 -2   -2   -3    1    0    1   -3   -4   -4    1   -1    0   -2    1   -1
  9    7   15  -14   -7  -18   16   11   22  -13    4   -3   10  -17    9
  9    6   15  -17   -3  -12    9   17   13  -13    0   -4    3  -11    1
-11  -15  -26   28    7   29  -19  -29  -30   28   -4    7   -8   29   -1
-24  -31  -54   60   16   62  -39  -62  -61   60   -8   16  -16   62   -1
-18  -26  -43   48   12   49  -31  -50  -50   49   -7   13  -13   51    0
 15   15   29  -30   -7  -29   22   32   32  -28    4   -7    9  -27    4
-28  -40  -67   75   18   76  -49  -77  -77   77  -11   20  -19   75    0
-11    1  -14   23   10   17   -5  -14  -12   14    6   12   -1   14   -3
 -1   -1   -2    0   -1    0   -1   -2   -2    0   -1   -1   -1    0   -1
 -1   -1   -2    1    0    1   -2   -2   -2    1   -1    0   -1    1   -1
out -2

-22  -13    3   -6    7   34   10  -20  -41  -22  -37   32   39   22
-37   -5    5   -3    6   37   47   17  -32  -31  -22   24   24   20
-24  -16  -22  -21   25  -32   36  -41   43  -12  -35  -33   27   42
-25  -19   -4  -19   17   16   19   24  -19  -31  -36   19   42   25
 27  -75   17   -6  -47   64  -15   62  -21   34   -3   47  -16   20
 23  -73   17   -5  -47   64  -13   59  -23   32   -6   46  -15   19
 31  -67   13    3  -33   66  -17   58  -13   41    5   46  -19   18
 34  -79   18   -1  -52   67  -21   53  -14   46    2   46  -26   19
-36  -25   17  -15  -22   49   28   25  -65  -38  -41   44   35   17
out -22

-40  -21   -2   14  -50   56  -36  -46   72
-45   12   -7   29   -8  -17   -2  -41   48
 42   29  -29   26  -25    1   29    3  -30
-19   28   -9   -4   14   45  -11  -37   54
 42   25  -30   26  -26    0   28    3  -28
-17  -48    8   15  -67    9  -29   -7   16
-14   33   -1   17  -32   15   21  -11   54
-17  -48    7   15  -67    9  -31   -8   14
 -1   -1   -1    0    0    3    0   -1   -4
-19  -50   10   15  -65   10  -29   -9   15
-46    0  -19    9   38   16  -33  -69   51
out -40

 33  -37   29   47  -52   28    0  -32  -23   66  -42   45  -31
-49   27   -9  -14  -28  -11  -40  -13  -36    0  -27  -47   -2
  2   39   13    8  -23   26   33   62  -23    3   38   10   48
-25  -50  -17  -14   34  -29   -4   76  -45    8   25   26   35
-29   19   33   24   57   45  -27   15   -2   -6    5   25   18
 32    0   27  -33   23  -29   -8    4  -35    8   10  -27    3
-40   44    2  -12   20  -78    7   22   18  -29   -5   34    5
-44   75    1   28   -1   15   35   -5   -6   14   -7   50   35
 59  -59   27  -39  -45   -7   -7   21  -79  -35   29  -35  -31
 17  -35  -34   30  -23   -6  -47   40  -52   17    7   17   38
-25   22  -36  -76   -5  -27   30   18  -11   45   40   23   -4
out 33

 12   -1   18  -12    6    9  -19  -19  -21
 30   17   45  -50   29    1  -36  -10  -24
-11  -42    0  -16   -5   42  -87   15    3
 15   -1   24  -14    8   11  -23  -23  -26
  6    0   10   -5    3    4   -8   -9  -10
 32   18   44  -53   32    0  -36   -9  -24
 23   20    0  -15    2   -2   31   19  -13
 -4  -35   -4  -25   -6   39  -76    3   -4
  7    1   13   -8    3    6  -12  -12  -12
  9    7    0   -5    1   -1   12    8   -5
  1  -25    6  -24   -1   32  -63   -4   -9
out 12

 -7  -13  -18   25  -13  -29   34    1   -2  -22   -3    4  -29   -1   44
 -8  -16   -3   14   -5  -20   -8   -9   15  -38  -31   -1  -44   13  -10
  7    2    8   -7  -16  -10   16  -24  -23   15    9  -22   -1   18   36
 13  -27   31   17    0  -26  -20   -4   19  -10   -9    7  -24    0  -20
  7    0   12   -8  -10   -9   19  -18  -16    7    4  -14   -5   13   34
 -8   -4  -12    5    9  -22    8  -21  -14   -7   18   18  -76    7   17
 -6  -26    6   19   25  -52   -4   -2   25  -21  -18    8  -50   -7  -17
 20   20   14  -19  -14    3   15   -1   -4   12   12  -54   34   14   18
 -3   -6  -11   17  -13  -20   22  -13   13   31   16   -9   -2   18   18
out -7

 31   29  -19   16   86   47   56   15   16   10  -26
-20   21  -14  -23   33  -21   -6   14  -37  -17    8
 27   20  -15  -17   22  -30  -17  -29   54  -13   18
 24  -17   10   16   -8   19   -7  -18  -22   34  -51
 30    1  -13  -41  -14   16  -24  -35  -30   38   12
 26   50  -30   47   17  -47  -44    4  -19   40   -2
-63   11    9    9   38   70    2  -20  -56  -16  -14
-28  -24    9  -18   12    9   18  -13   39  -22   10
out 31
---
[-44 -66  16   6  18  36 -41] => -44, -41

[ 84 -45 -24   3 -37  -2  16] => 84, 16

[-19  41  -2 -62  91  13  64] => -19, 64

[[-74  63  -6  39  72]
 [-69  74  -7  22  84]
 [-77  73  11  29  78]] => -74, 78

[ 28 -33   9 -70  90 -24] => 28, -24

[ 65  -3 -50  83 -45] => 65, -45
---
[[433 357 643 466 467]
 [586 218 523 763 817]
 [467 337 626 461 439]]
433, 439

[ 0 93 65 52]
0, 52

[87 58 41 19]
87, 19

[240 370 793  17 601]
240, 601

[ 1  9 26 25 78]
1, 78

[[7 3 4 5 2 3]
 [6 8 2 8 7 7]
 [5 5 7 6 2 2]]
7, 2

[[164  63  84 117 196  63 167]
 [157  80 186 121  67 193 163]]
164, 163
